[128 = 0]

[114 201 145 113 117 130 152 121 114 126 161 130 112 148 130  90 147 138
 124 122 120 146 133 128 133 109 112 100 101 140 119 130 134 117 124 105
 132 132 140 114 123 122 102 127 117 144]  Faf > N
[123  96  72 107 105 123 242 118 112 132 155 151 127 133 131 175 121 109
 119 126 128 147 136 101 146  81 113 145 107 101 115 119 142 136 140 110
 123 140 132 144 147 167 113 133 150 149]  doma > Y
[135 123  82 113 116 124 252 120  99 120 187 157 133 135 119 204 110 106
 127 133 116 120 133 110 148  53 117 147  95 107 135 119 132 139 145  93
 135 140 150 156 152 147 109 130 160 139]  doma > T
[135 104 102 108 118 121 194 136 130 121  90 148 140 131 128 159  98 129
 115 122 131 111 120 112 133 124 131 135 122 109 130 112 142 140 134 123
 129 141 116 153 130 177 108 132 164 162]  doma > B
[124 157 130 110 131 112 125 138 138 105 179 147 114 134 116 146 113 132
 144 131 119 123 139  72 114 100 115  92 124 137 128  98 146 126 139  87
 120 131 129 148 139 114 109 129 129 138]  les > G
[118 174 158 109 121 122 165 115 122 141 146 168 105 139 146  59 128 151
 157 122 122 149 126 122 136 124 132 117 100 119 133 142 140 133  97  91
 128 112 144 110 113 153 101 126 110 119]  Faf > N
[133 117 106  97 113 134 244 123 119 137 163 149 144 114 142 157 111 110
 131 124 139 117 122 146 173  81 112 159  92  86 137 126 134 158 124 128
 128 126 137 146 129 214 128 138 141 127]  doma > B
[150 129  94 155 115 131 216 139 118  53  99 141 129 125 123 140 133 117
 134 133 125 109  76 120 142 100 136 148 106 116 129 106 144 134 135 123
 138 121 135  95 168 143 106 125 126 141]  doma > B
[125 118 145 124 137 127 119 135 121 121 165 134 120 135 111 174 127 128
 114 130 120 119 134 117 109  89 106 107 128 134 132 111 132 136 123  76
 131 130 104 154 137 132 103 109 129 134]  les > S
[132 191 110 128 137 124 151 129 124 127  78 117 125 139 124  62 138 134
 128 134 117 141 145 127 131 106 115  96 114 153 127 133 125 100 139 107
 120 140 109 100 122  89  98 131  99 167]  Faf > M
[126 190 108 110 109 128 226 118  95 110 167 157 128 140 139  71 133 129
 134 146 137 140 141 164 132  70 116 123  90 114 146 122 127 128 124  80
 137 128 153 118 134 151 106 122 139 155]  Faf > H
[106 118 149 122 117 131 129 126 131 119 137 134 131 125 111 122 137 165
 114 128 127 111 135  99 110  95 125 101 136 138 113 106 128 138 130 123
 126 116 107 133 144 128  89 113 121 150]  les > G
[ 94  86 125 126 118 129 216 110 134 127 180 189 122 129 152 169 127  93
 129 125 131 108 137 112 145  91 103 153 106  92 145 108 117 135 133 100
 135 132 143 171 136 192 121 136 180 145]  doma > Y
[128 135 153 114 132 135 111 129 134 133 136 147 121 122 117 140 120 122
 120  85 132 124 129 109 121 106 121 111 130 124 104 128 134 135 133  95
 125 114 114 151 136 132 117 121 136 138]  les > S
[117 121 139 104 118 129 136 119 125 130 159 163 132 137 124 169 113 133
 124 146 136 128 123 102 129  94 110 123 118 105 125  95 120 159 150  90
 133 108 130 155 151 174 111 124 142 149]  les > G
[110 142 147 104 107 138 163 123 111 119 159 159 119 147 131  90 127 123
 129 107 136 139 139 134 166  76 105  99 106 124 114 111 128 121 126  75
 128 129 153 113 127 155 108 126 126 153]  Faf > N
[126 173 142 112 110 127 185 113 108 111 166 162 140 166 134  49 126  70
 129 148 120 142 129 151 123  97  67 134  85 123 115 121 124 131 119  97
 121 120 138  99 134 146 103 137 133 150]  Faf > H
[125  97 123 124 117 132 210 142 135 124 140 147 121 121 126 138 125 131
 130 140 142 110 111 130 124  91 122 131 124 118 112 109 138 141 131 106
 139 131 130 131 142 193  99 130 129 145]  doma > B
[129 127  95 128 126 128 198 119  97 118 112 174 126 128 123 123 152 111
 129 127 124 124 132 126 137 101 121 134 103 104 125 106 139 108 127 131
 109 140  61 175 114 198 106 126 137 162]  doma > B
[124 118 116 105 124 122 196  98  98 125 215 186 131 153 139  89 117 145
 126 132 148 153 143 164 144  73  87 108  78  99 139 111 138  88 121  71
 131 131 158 135 145 136 120 155 155 130]  Faf > H
[106 150 181 123 125 121 123 106 129 148 186 140 123 140 123 164 114 109
 129 123 125 121 128 107 122 106 144 152 147 104 130 128 141 144 120  80
 143 119 141 177 145 160 122 106 137 129]  les > S
[116 149 149 118 132 122 135 118 141 135 112 116 123 128 167 160  73 132
 107 125 160 123 121 111 113 124 123 119 146 108 128 138 125 140 115 124
 126 114 126 103 145 121 121 118 120 121]  les > S
[138 159  93 132 129 128 245 105 104 107 162 130 135 131 124 156 123 113
 126 128 120 122 141 113 142  97 130 129 120 118 144 130 144 140 121 116
 132 125 128 114 160 112 105 132 150 126]  doma > Y
[130 225  88 114 120 110 230 120 104 125 163 155 118 145 126  80 156 139
 134 131 118 155 112 135 143 111 108 103  84 134 142 144 142 121 136  67
 138 124 136 120 132 114  87 128 105 158]  Faf > N
[126 134 137 146 140 126 124 146 127 123 107 168 120 135 115 134 127 128
 110 121 123 116 135  84 106 119 119  86 121 146 119 109 135 110 151  89
 132 124 111 134 129 109  85 122 252 142]  les > G
[126 183 110 111 103 139 218 113 110 124 185 169 128 142 134  94 122 116
 134 146 131 149 126 163 130  68 111 133  84  99 128 115 129 119 111  98
 134 128 163 105  84 169 134 140 141 147]  Faf > H
[113 165 155 116 123 129 192 129 116 121 153 165 130 143 126  51 125 127
 123 137 130 147 140 149 111 108 110 125 115 116 116 131 119 126 100  82
 118 120 118 110 105 192 116 134 137 162]  Faf > H
[111 146 183 227 118 125  98 152 123 123 111 158 124 133 140   7 134 128
 125 136 143 161 140 130  94 130 136 127 130 122  98 125 106 115 121  88
 125 133 119 107 105 208 136 127 119 133]  Faf > H
[126 155 141 119 112 113 181 119  95 128 172 136 127 133 127  78 147 127
 132 130 129 150 140 153 113 101 110  95 114 121 121 158 136 113 119  90
 112 147 145 101 128 135 104 139 118 125]  Faf > N
[161 119 128  87 109 125 189 116  78 119 197 168 140 133 133 138 123 144
 131 120 124 155 132 145 153  92  98  93 105 107 132 151 138 129 118  88
 122 127 161 145 136 137 104 126 118 142]  Faf > M
[107 139 172 103 128 127  98 131 143 132 138 148 124 113 131 148 142 129
 129 113 140 127 131 104 111 110 120 118 147 140 122 118 118 139 134 101
 116 108 119 180 129 174 120 123 126 133]  les > G
[118 105 108 130 109 125 190 129 121 127 116 157 137 112 134 138 121 119
 135 141 135 113 127 113 142  99 139 144 115 105 137 117 150 146 112 111
 136 122 128 128 100 170 105 129 133 138]  doma > Y
[128 170  87 119 117 119 230 108 126 126 183 144 135 159 127 139 124 127
 119 135 118 142  74 158 146  90 111 105  88 140 138 120 125 123 138  98
 119 151 162 113 137 121 109 135 142 158]  Faf > H
[133 195 117 113 118 123 195 117 113 121 166 151 135 143 128  77 117 121
 134 143 133 158 137 168 132  89 127 123  98 134 116 140 146 123 129  98
 131 123 149 116 140 102 104 139 119 142]  Faf > H
[131 221 143 142 130 122 157 138 117 133  90 122 116 122 130   5 111 146
 121 135 131 141 139 118 103 146 137 147 120 145 120 101 115 118 113 117
 134 140 115  76 117 154 108 123 115 118]  Faf > H
[147  26 118 132 110 128 146 119 133 112 129 177 133 105 152 136 112 105
 129 148 134 117 144  94 103  93 132 153 113  97 116  91 138 165 130 101
 141 126 121 146  78 203 117 129 151 145]  doma > T
[130 173  98 109 107 132 233 105  97 105 233 167 129 153 144  89 114 131
 137 131 131 149 135 144 143  91  98 103  80 120 100 131 135 113 137  65
 139 132  92 121 161 126 108 125 132 147]  Faf > M
[138  68 104 123 114 126 192 136 122 109 136 176 137 121 134 160 120 134
 130 128 120 113 114  95 135 107 131 155 112  93 128 101 152 134 126 111
 115 129 128 151 143 155 116 120 152 103]  doma > T
[137  82 117 104 112 125 209 115 107 111 180 179 124 119 130 157 138 102
 154 122 122 125 110 143 151  80 104 118  92  96 130 112 158 132 132 108
 134 125 150 188 122 185 105 137 136 197]  doma > B
[ 78  87 139 107 110 115 150 127 133 120 182 149 117 137 131 185 110 133
 127 124 126 125 133 118 125  81  93 105 107 119 121 109 137 134 129 101
 132 127 147 172 146 136 120 130 156 139]  les > G

[130 135 122 120 135  92 121 121 129 136 123 126 131 129 149 155 119 127
 130 135 121 120 134 109 126 133 115 145 124 123 132 126 148 123 130 117
 147 113 132 144 126 125 117 137 115 140]  vili > Datap
[132 138 115 117 135  87 114 124 129 134 126 113 123 126 143 161 122 136
 145 131 132 128 136 107 116 122 126 143 122 114 131 136 157 101 138 123
 151 112 133 143 122 125 107 159 119 138]  Kob > rav
[118 135 111 144 121 116 135 121 116 122 120 139 124 135 125 138 130 153
 129 129 131 142 153 129 133 115 137 140 118 135 128 118 146 127 120 130
 122 120 118 130 126 133 127 135 131 140]  vili > zon
[133 126 125 130 135 100 122 131 127 135 133 114 119 121 138 139 113 114
 138 129 136 124 121  98 115 149 126 114 121 113 128 131 136 124 136 128
 138 119 137 131 131 125 129 123 118 135]  zagag > Pidog
[131 127 116 124 133 104 101 131 125 138 127 118 126 124 144 148 107 127
 134 136 140 127 133 104 122 129 128 126 123 123 133 134 148 106 140 122
 146 112 133 132 126 128 116 124 123 130]  Kob > rav
[124 130 123 120 135 104 109 136 139 124 130 114 118 123 119 127 136 134
 119 127 126 116 132 125 117 120 131 140 116 125 134 132 151 114 134 140
 130 136 122 128 130 138 123 133 127 124]  Musom > zutu
[115 139 110 116 127  95 125 121 129 134 122 126 129 129 134 148 126 141
 137 138 123 137 139 116 124 116 120 141 124 127 128 128 150 116 125 127
 139 117 127 142 121 129 116 133 118 138]  vili > Datap
[135 136 121 113 139 101 114 132 137 130 127 114 117 120 124 143 140 130
 125 133 110 112 131 129 124 116 129 143 130 123 124 137 149 130 146 135
 135 128 129 131 132 126 112 136 123 125]  Musom > ren
[125 135 115 150 109 109 128 124 117 124 117 136 126 145 124 127 129 159
 134 136 142 149 142 148 125 104 132 136 126 135 132 115 130 107 107 117
 125 117 126 133 122 138 116 126 115 137]  vili > Zare
[134 131 117 134 126 103 125 131 125 137 137 118 119 121 142 151 115 130
 143 135 126 137 133 115 123 130 127 131 124 125 130 130 144 114 133 121
 138 125 131 130 128 124 121 130 121 139]  Kob > rav
[141 125 147 131 120 118 115 140 127 139 134 112 139 137 143 133 118 105
 136 133 147 119 102 129 105 163 119 133 136 113 119 131 115 108 137 114
 142 121 149 141 128 120 125 125 104 125]  zagag > Lur
[124 130 129 135 122 120 131 126 119 128 128 129 134 132 128 132 115 137
 131 128 144 140 137 130 126 114 129 133 127 123 129 127 128 107 126 128
 137 121 125 125 129 129 129 125 128 134]  Kob > viza
[127 140 118 128 134  98 120 122 137 128 124 131 123 129 127 146 135 141
 133 133 119 127 136 110 125 121 117 143 101 126 129 119 149 130 122 122
 132 121 130 145 124 136 116 129 119 138]  vili > Zare
[129 123 119 129 121 116 133 130 118 131 132 119 123 122 139 145 124 125
 138 131 137 147 137 118 124 125 130 127 119 123 135 129 146 111 132 127
 142 119 136 134 131 123 125 135 124 138]  zagag > Lur
[125 125 130 131 124 130 119 130 131 124 127 136 139 135 120 122 133 144
 121 129 140 129 134 144 121 108 112 139 131 122 131 126 126 111 123 127
 131 132 123 127 126 131 127 125 130 117]  Musom > ren
[123 128 130 139 119 118 124 132 114 136 135 131 137 128 136 128 111 131
 136 131 155 141 136 119 124 117 128 133 123 128 133 129 134  98 126 123
 141 116 129 120 123 132 129 118 120 135]  Kob > merir
[128 141 119 112 138  99 122 118 134 127 121 128 130 125 141 148 129 146
 134 126 117 133 137 109 127 125 122 142 128 126 126 130 154 136 129 125
 133 121 129 140 130 128 120 132 127 139]  vili > Zare
[125 124 122 139 133 112 119 122 126 127 125 139 133 125 130 133 120 141
 137 133 141 137 138 114 125 115 116 139 118 130 132 117 135 115 121 123
 133 121 126 132 128 137 123 125 122 136]  vili > Datap
[125 136 115 131 127 100 121 128 122 125 129 121 119 129 132 145 122 144
 133 140 147 130 144 111 125 111 131 135 117 129 153 130 145 108 134 128
 145 120 125 125 125 131 124 120 119 136]  Kob > merir
[126 135 116 114 136 105 116 133 137 118 124 118 118 116 123 129 140 140
 123 133 124 119 147 127 123 110 129 147 122 126 138 127 153 117 132 140
 120 133 119 136 127 135 117 134 134 121]  Musom > nik
[122 130 116 131 130 118 123 130 126 123 127 126 119 123 118 130 130 153
 122 128 129 132 145 133 122 106 132 137 119 129 145 128 149 115 124 140
 129 131 116 125 124 125 127 134 138 128]  Musom > nik
[125 131 121 128 119  99 124 131 129 137 136 113 119 125 134 141 126 129
 138 130 141 129 128 113 113 136 136 139 121 117 135 127 148 115 133 138
 137 124 133 137 135 124 127 127 122 134]  zagag > sider
[129 126 127 120 130  98 129 126 136 129 135 116 119 114 138 144 119 116
 138 133 123 127 127 103 113 161 129 129 120 123 134 123 147 119 135 128
 137 122 138 141 134 120 122 139 124 139]  zagag > Lur
